Here is a tiny trained network, its code and every weight. The questions are about switching its units off for an input and a class, where a switched-off unit gives its printed mean instead of its output.

import numpy as np


def w(rows, s, z=0):
    codes = np.array(rows[::2]) - 128.0
    scale = np.full(codes.shape[1], s)
    scale[-1] = z or s
    return codes * scale


def norm(h):
    return h / np.sqrt((h * h).mean(-1, keepdims=True) + 1e-5)


def f(y):
    return y / 2 * (1 + np.tanh(0.7978845608 * (y + 0.044715 * y**3)))


def log_softmax(a):
    a = a - a.max(-1, keepdims=True)
    return a - np.log(np.exp(a).sum(-1, keepdims=True))


def net(x, mask):
    res = np.array(x, float).reshape(1, 5) / 4 @ E
    u = 0
    for l in range(3):
        y = f(norm(res) @ A[l][:, :-1].T + A[l][:, -1])
        res = res + np.where(mask[u : u + 6], y, B[l][:, -1]) @ B[l][:, :-1]
        u += 6
    return log_softmax(norm(res)[-1] @ U[:, :-1].T + U[:, -1])


A, B = {}, {}
E = w([
[174,146,180,179,49,108],'x0',
[120,163,251,104,97,238],'x1',
[192,50,112,117,146,116],'x2',
[135,83,219,204,205,100],'x3',
[254,139,155,154,50,164],'x4',
],0.0088)
A[0] = w([
[151,184,171,95,106,202,99],'L0N1',
[105,120,193,140,198,137,215],'L0N2',
[122,146,215,92,7,244,77],'L0N3',
[138,67,158,201,169,151,101],'L0N4',
[202,145,135,141,88,77,2],'L0N5',
[255,101,113,210,19,148,135],'L0N6',
],0.0084,0.0028)
B[0] = w([
[127,107,153,153,16,116,183],'L0N1',
[137,77,111,196,175,118,189],'L0N2',
[107,23,140,91,29,198,243],'L0N3',
[136,159,220,2,193,146,160],'L0N4',
[144,44,122,90,6,155,151],'L0N5',
[162,48,204,150,84,135,254],'L0N6',
],0.0093,0.0064)
A[1] = w([
[245,132,93,124,91,67,200],'L1N1',
[134,196,96,114,158,82,173],'L1N2',
[158,167,180,128,156,124,1],'L1N3',
[127,112,153,63,152,109,73],'L1N4',
[88,189,162,97,99,127,91],'L1N5',
[120,165,136,118,89,211,138],'L1N6',
],0.012,0.0036)
B[1] = w([
[110,8,189,235,55,137,254],'L1N1',
[119,125,62,159,122,224,194],'L1N2',
[23,94,145,27,240,66,118],'L1N3',
[241,118,75,185,176,154,133],'L1N4',
[225,2,127,36,15,108,139],'L1N5',
[204,119,155,104,85,32,204],'L1N6',
],0.0078,0.0053)
A[2] = w([
[40,185,124,125,107,58,141],'L2N1',
[252,84,139,76,135,122,97],'L2N2',
[105,126,168,78,123,197,99],'L2N3',
[115,143,82,67,108,93,49],'L2N4',
[90,172,114,101,86,126,4],'L2N5',
[159,134,167,121,199,112,119],'L2N6',
],0.015,0.0023)
B[2] = w([
[138,164,137,103,2,171,173],'L2N1',
[167,199,130,120,26,180,253],'L2N2',
[235,123,114,120,92,86,205],'L2N3',
[150,237,132,139,152,151,162],'L2N4',
[159,111,149,94,190,122,145],'L2N5',
[140,82,132,111,203,102,175],'L2N6',
],0.012,0.0057)
U = w([
[155,207,96,80,102,166,3],'0',
[220,64,184,160,22,163,231],'1',
[138,63,146,170,243,105,165],'2',
[65,155,7,179,117,161,63],'3',
],0.014,0.0043)

Each question gives the input, the list of numbers given to net, and the class t.
The units are the neurons (one row each of A and B). Each row of codes is followed by its name. A weight is (code - 128) times the scale printed after its matrix; where a second scale follows, it is the last column's (A, B and U).
mask holds one flag per neuron, layer by layer. A switched-off neuron (its flag False) gives its mean, the last column of its row in B, instead of its output. The means were averaged over made-up inputs and are rounded, as every weight is.
A unit's drop is (log p(t) with every unit on - log p(t) with that unit switched off) / (log p(t) with every unit on - log p(t) with every unit switched off).
unit that matters most: the unit with the biggest drop
top k neurons: the k neurons with the biggest drops, biggest first
k most important neurons of layer l: the k neurons of layer l with the biggest drops, biggest first
drop of u: that unit's drop, to one decimal
input [3,-3,4,-2,-3], class 2: unit that matters most	L2N2
input [8,-5,-7,7,-6], class 3: top 3 neurons	L2N1, L0N6, L0N3
input [5,6,-2,5,-7], class 2: top 2 neurons	L0N2, L2N2
input [8,-6,0,-2,-7], class 3: 3 most important neurons of layer 0	L0N6, L0N3, L0N1
input [6,7,-4,8,-8], class 2: top 2 neurons	L0N2, L2N2
input [-7,1,6,2,2], class 2: 2 most important neurons of layer 1	L1N6, L1N5
input [-5,2,-7,-8,-3], class 0: top 3 neurons	L2N4, L0N6, L1N1
input [-4,-2,-1,-5,-4], class 0: 2 most important neurons of layer 2	L2N4, L2N1
input [-3,2,-3,-6,-3], class 0: top 2 neurons	L2N4, L1N1
input [4,-4,-2,-3,-4], class 3: 2 most important neurons of layer 0	L0N3, L0N6
input [-2,-1,-3,-6,0], class 0: top 2 neurons	L0N6, L2N4
input [6,-6,-1,4,-7], class 3: top 2 neurons	L0N6, L2N1
input [8,-8,1,2,-8], class 3: drop of L0N6	0.3
input [1,-3,-4,5,-1], class 2: drop of L2N5	0.0
input [8,-1,-1,6,-2], class 2: unit that matters most	L0N3
input [-1,-4,5,-8,-2], class 3: drop of L0N6	0.1
